Below are the code and all the weights of a small trained network. Each question names an input and a class and asks about switching units off, where a switched-off unit gives its printed mean instead of its output.

import numpy as np


def w(rows, s, z=0):
    codes = np.array(rows[::2]) - 128.0
    scale = np.full(codes.shape[1], s)
    scale[-1] = z or s
    return codes * scale


def norm(h):
    return h / np.sqrt((h * h).mean(-1, keepdims=True) + 1e-5)


def f(y):
    return y / 2 * (1 + np.tanh(0.7978845608 * (y + 0.044715 * y**3)))


def log_softmax(a):
    a = a - a.max(-1, keepdims=True)
    return a - np.log(np.exp(a).sum(-1, keepdims=True))


def net(x, mask):
    res = np.array(x, float).reshape(1, 3) / 4 @ E
    u = 0
    for l in range(4):
        y = f(norm(res) @ A[l][:, :-1].T + A[l][:, -1])
        res = res + np.where(mask[u : u + 5], y, B[l][:, -1]) @ B[l][:, :-1]
        u += 5
    return log_softmax(norm(res)[-1] @ U[:, :-1].T + U[:, -1])


A, B = {}, {}
E = w([
[106,148,234,130,235,153,91,68],'x0',
[124,211,107,177,187,164,146,252],'x1',
[95,127,81,142,128,165,118,108],'x2',
],0.0041)
A[0] = w([
[168,179,125,136,135,219,55,110,78],'0.n1',
[166,97,133,74,170,1,178,115,206],'0.n2',
[54,64,109,144,62,187,99,138,199],'0.n3',
[56,56,127,167,155,102,124,61,237],'0.n4',
[106,39,156,163,155,187,118,157,2],'0.n5',
],0.0035,0.00043)
B[0] = w([
[225,98,251,186,104,118,152,135,154],'0.n1',
[100,124,97,174,100,171,224,76,245],'0.n2',
[195,128,155,133,127,38,211,139,182],'0.n3',
[138,145,254,93,31,134,214,151,233],'0.n4',
[157,177,217,78,170,20,85,89,115],'0.n5',
],0.0034,0.0011)
A[1] = w([
[168,145,170,89,172,113,125,223,160],'1.n1',
[142,187,73,144,86,134,135,206,5],'1.n2',
[169,108,84,95,31,128,209,120,122],'1.n3',
[110,4,24,90,28,108,77,121,36],'1.n4',
[130,73,59,141,126,134,60,156,72],'1.n5',
],0.0042,0.0018)
B[1] = w([
[122,142,102,155,125,187,122,114,191],'1.n1',
[79,161,119,41,88,99,94,133,188],'1.n2',
[176,107,91,166,148,98,160,112,255],'1.n3',
[190,80,151,174,164,113,141,102,231],'1.n4',
[132,131,254,120,107,112,59,99,120],'1.n5',
],0.0051,0.003)
A[2] = w([
[94,111,157,46,90,123,29,137,32],'2.n1',
[163,163,24,107,78,84,86,253,134],'2.n2',
[114,82,103,48,125,72,204,132,2],'2.n3',
[115,49,114,61,21,126,108,113,116],'2.n4',
[92,170,118,80,218,196,111,131,54],'2.n5',
],0.0048,0.00097)
B[2] = w([
[179,139,172,95,49,147,146,152,115],'2.n1',
[3,169,206,76,77,180,156,73,254],'2.n2',
[156,104,113,134,143,144,66,135,157],'2.n3',
[189,145,155,148,233,144,128,230,168],'2.n4',
[185,104,104,167,106,124,129,118,184],'2.n5',
],0.0055,0.0039)
A[3] = w([
[45,173,233,154,128,144,42,107,46],'3.n1',
[179,88,210,80,169,154,142,86,141],'3.n2',
[101,197,178,173,230,147,50,187,112],'3.n3',
[124,103,224,66,141,124,97,3,168],'3.n4',
[161,171,89,241,232,188,71,176,3],'3.n5',
],0.0046,0.0025)
B[3] = w([
[174,105,65,76,77,45,179,119,193],'3.n1',
[72,173,89,73,40,171,91,147,223],'3.n2',
[212,2,119,153,137,137,85,78,194],'3.n3',
[49,197,81,166,120,146,176,217,253],'3.n4',
[146,138,181,81,91,202,34,228,189],'3.n5',
],0.0051,0.0038)
U = w([
[208,2,70,174,113,44,195,87,172],'0',
[4,211,105,102,68,167,169,154,206],'1',
[198,82,158,154,157,229,6,179,167],'2',
[114,118,140,106,186,80,85,97,3],'3',
[134,155,137,121,181,71,88,105,50],'4',
],0.0088,0.0041)

Each question gives the input, the list of numbers given to net, and the class t.
The units are the neurons (one row each of A and B). Each row of codes is followed by its name. A weight is (code - 128) times the scale printed after its matrix; where a second scale follows, it is the last column's (A, B and U).
mask holds one flag per neuron, layer by layer. A switched-off neuron (its flag False) gives its mean, the last column of its row in B, instead of its output. The means were averaged over made-up inputs and are rounded, as every weight is.
A unit's drop is (log p(t) with every unit on - log p(t) with that unit switched off) / (log p(t) with every unit on - log p(t) with every unit switched off).
The circuit of an input: a set's keep is (log p(t) with only the set's units on - log p(t) with every unit switched off) / (log p(t) with every unit on - log p(t) with every unit switched off). Starting from the 12 units with the biggest drops (on a tie, the unit counted first), units are removed one at a time, each time the one whose removal leaves the highest keep (on an exact tie, the one counted first), for as long as the keep stays at least 0.8.
units of the circuit, in order: the units of the circuit, biggest drop first
top k neurons: the k neurons with the biggest drops, biggest first
top k neurons in layer l: the k neurons of layer l with the biggest drops, biggest first
drop when u is switched off: that unit's drop, to one decimal
input [1,5,-6], class 2: units of the circuit, in order -> 3.n3
input [-2,0,-8], class 0: units of the circuit, in order -> 1.n3; 3.n4
input [0,-3,0], class 0: top 2 neurons -> 2.n2; 1.n3
input [-7,0,-3], class 0: top 4 neurons -> 1.n4; 1.n3; 3.n4; 3.n2
input [0,-1,4], class 0: top 2 neurons -> 2.n2; 0.n3
input [1,-8,0], class 1: top 2 neurons -> 3.n2; 3.n4
input [-2,0,-3], class 0: top 2 neurons -> 1.n4; 1.n3
input [5,2,0], class 2: top 2 neurons -> 2.n2; 3.n5
input [-2,0,7], class 0: top 2 neurons -> 0.n3; 1.n4
input [1,-6,-1], class 1: top 3 neurons in layer 3 -> 3.n2; 3.n4; 3.n3
input [1,-5,-7], class 1: drop when 3.n2 is switched off -> 0.6
input [7,-8,6], class 1: drop when 3.n4 is switched off -> 0.2
